Here is a tiny trained network, its code and every weight. The questions are about switching its units off for an input and a class, where a switched-off unit gives its printed mean instead of its output.

import numpy as np


def w(rows, s, z=0):
    codes = np.array(rows[::2]) - 128.0
    scale = np.full(codes.shape[1], s)
    scale[-1] = z or s
    return codes * scale


def f(y):
    return np.maximum(y, 0)


def log_softmax(a):
    a = a - a.max(-1, keepdims=True)
    return a - np.log(np.exp(a).sum(-1, keepdims=True))


def net(x, mask):
    res = np.array(x, float).reshape(1, 8) / 4 @ E
    y = f(res @ A[0][:, :-1].T + A[0][:, -1])
    res = res + np.where(mask, y, B[0][:, -1]) @ B[0][:, :-1]
    return log_softmax(res[-1] @ U[:, :-1].T + U[:, -1])


A, B = {}, {}
E = w([
[140,123,139,123,116,107,132],'x0',
[136,128,112,126,122,138,136],'x1',
[71,29,77,90,159,103,162],'x2',
[97,158,181,54,170,159,208],'x3',
[117,65,182,194,2,180,157],'x4',
[95,134,134,122,144,139,102],'x5',
[116,130,128,124,133,136,119],'x6',
[119,129,143,101,111,119,108],'x7',
],0.013)
A[0] = w([
[196,162,115,83,156,165,40,159],'N0',
[216,182,144,94,187,145,87,133],'N1',
[144,201,214,209,67,206,103,133],'N2',
[117,187,193,102,114,206,201,168],'N3',
[147,89,83,162,141,106,70,254],'N4',
[150,106,141,209,97,146,66,157],'N5',
[196,172,169,128,182,119,80,167],'N6',
[127,103,55,123,150,62,87,127],'N7',
[78,21,147,139,111,158,144,70],'N8',
[142,57,135,169,49,113,112,161],'N9',
[89,125,140,64,198,75,255,186],'N10',
[88,130,77,103,153,56,100,140],'N11',
[105,131,135,68,143,50,159,105],'N12',
[177,144,144,184,61,135,56,167],'N13',
[153,186,138,128,149,120,105,161],'N14',
[100,126,44,143,140,65,63,145],'N15',
[171,218,137,136,163,122,95,176],'N16',
[101,150,246,136,89,209,172,132],'N17',
],0.0099,0.0045)
B[0] = w([
[162,80,130,167,126,141,126,198],'N0',
[175,113,183,136,137,140,114,207],'N1',
[65,216,65,125,120,107,143,251],'N2',
[93,139,221,109,155,99,207,224],'N3',
[207,89,23,138,108,45,93,210],'N4',
[88,164,93,140,149,179,56,210],'N5',
[141,68,167,158,96,157,81,201],'N6',
[141,108,38,103,123,87,165,205],'N7',
[200,2,196,166,65,168,101,200],'N8',
[140,147,141,110,133,166,73,216],'N9',
[102,168,124,76,246,209,77,254],'N10',
[143,137,108,123,152,108,119,203],'N11',
[132,143,114,103,170,138,101,187],'N12',
[79,167,64,150,164,144,70,222],'N13',
[188,81,207,153,121,175,135,182],'N14',
[154,91,61,125,155,64,155,211],'N15',
[213,63,200,151,86,155,108,211],'N16',
[119,146,143,113,124,127,193,234],'N17',
],0.0093,0.014)
U = w([
[156,53,83,189,42,121,41,173],'0',
[45,230,30,83,183,181,41,197],'1',
[131,63,199,87,129,187,160,163],'2',
[28,233,117,107,91,92,235,7],'3',
[119,122,11,78,137,1,154,59],'4',
],0.0084,0.0021)

Each question gives the input, the list of numbers given to net, and the class t.
The units are the neurons (one row each of A and B). Each row of codes is followed by its name. A weight is (code - 128) times the scale printed after its matrix; where a second scale follows, it is the last column's (A, B and U).
mask holds one flag per neuron, in row order. A switched-off neuron (its flag False) gives its mean, the last column of its row in B, instead of its output. The means were averaged over made-up inputs and are rounded, as every weight is.
A unit's drop is (log p(t) with every unit on - log p(t) with that unit switched off) / (log p(t) with every unit on - log p(t) with every unit switched off).
unit that matters most: the unit with the biggest drop
top k neurons: the k neurons with the biggest drops, biggest first
drop when u is switched off: that unit's drop, to one decimal
input [-4,-3,0,-4,-2,6,8,5], class 0: unit that matters most -> N2
input [0,-6,-7,2,6,6,4,5], class 3: top 3 neurons -> N17; N3; N10
input [3,1,5,0,-3,-2,7,7], class 4: top 2 neurons -> N5; N13
input [7,-4,-8,5,0,5,-6,-1], class 2: top 4 neurons -> N16; N6; N14; N1
input [2,7,-6,2,1,8,-1,5], class 3: top 3 neurons -> N2; N8; N10
input [-3,2,0,4,-8,4,6,-2], class 2: top 2 neurons -> N16; N2
input [1,-2,-8,-4,-1,8,8,-4], class 0: top 2 neurons -> N16; N10
input [-1,-3,-8,-6,-1,8,5,-8], class 0: top 2 neurons -> N16; N10
input [-8,-2,-7,5,0,0,-5,1], class 2: top 3 neurons -> N16; N14; N6
input [-8,-4,0,3,-1,-3,5,8], class 2: top 3 neurons -> N2; N13; N5
input [-5,4,0,-7,8,-8,-3,0], class 1: top 3 neurons -> N13; N5; N2
input [-4,-7,-8,-1,6,5,-2,4], class 1: top 2 neurons -> N13; N5
input [5,4,0,1,3,-8,-6,1], class 3: drop when N8 is switched off -> 0.1
input [5,5,-4,1,7,2,6,-4], class 3: drop when N10 is switched off -> 0.3
input [-4,-7,-2,0,-7,1,-7,-5], class 0: unit that matters most -> N3
input [-6,-6,8,0,-7,-4,7,-7], class 4: drop when N6 is switched off -> 0.1
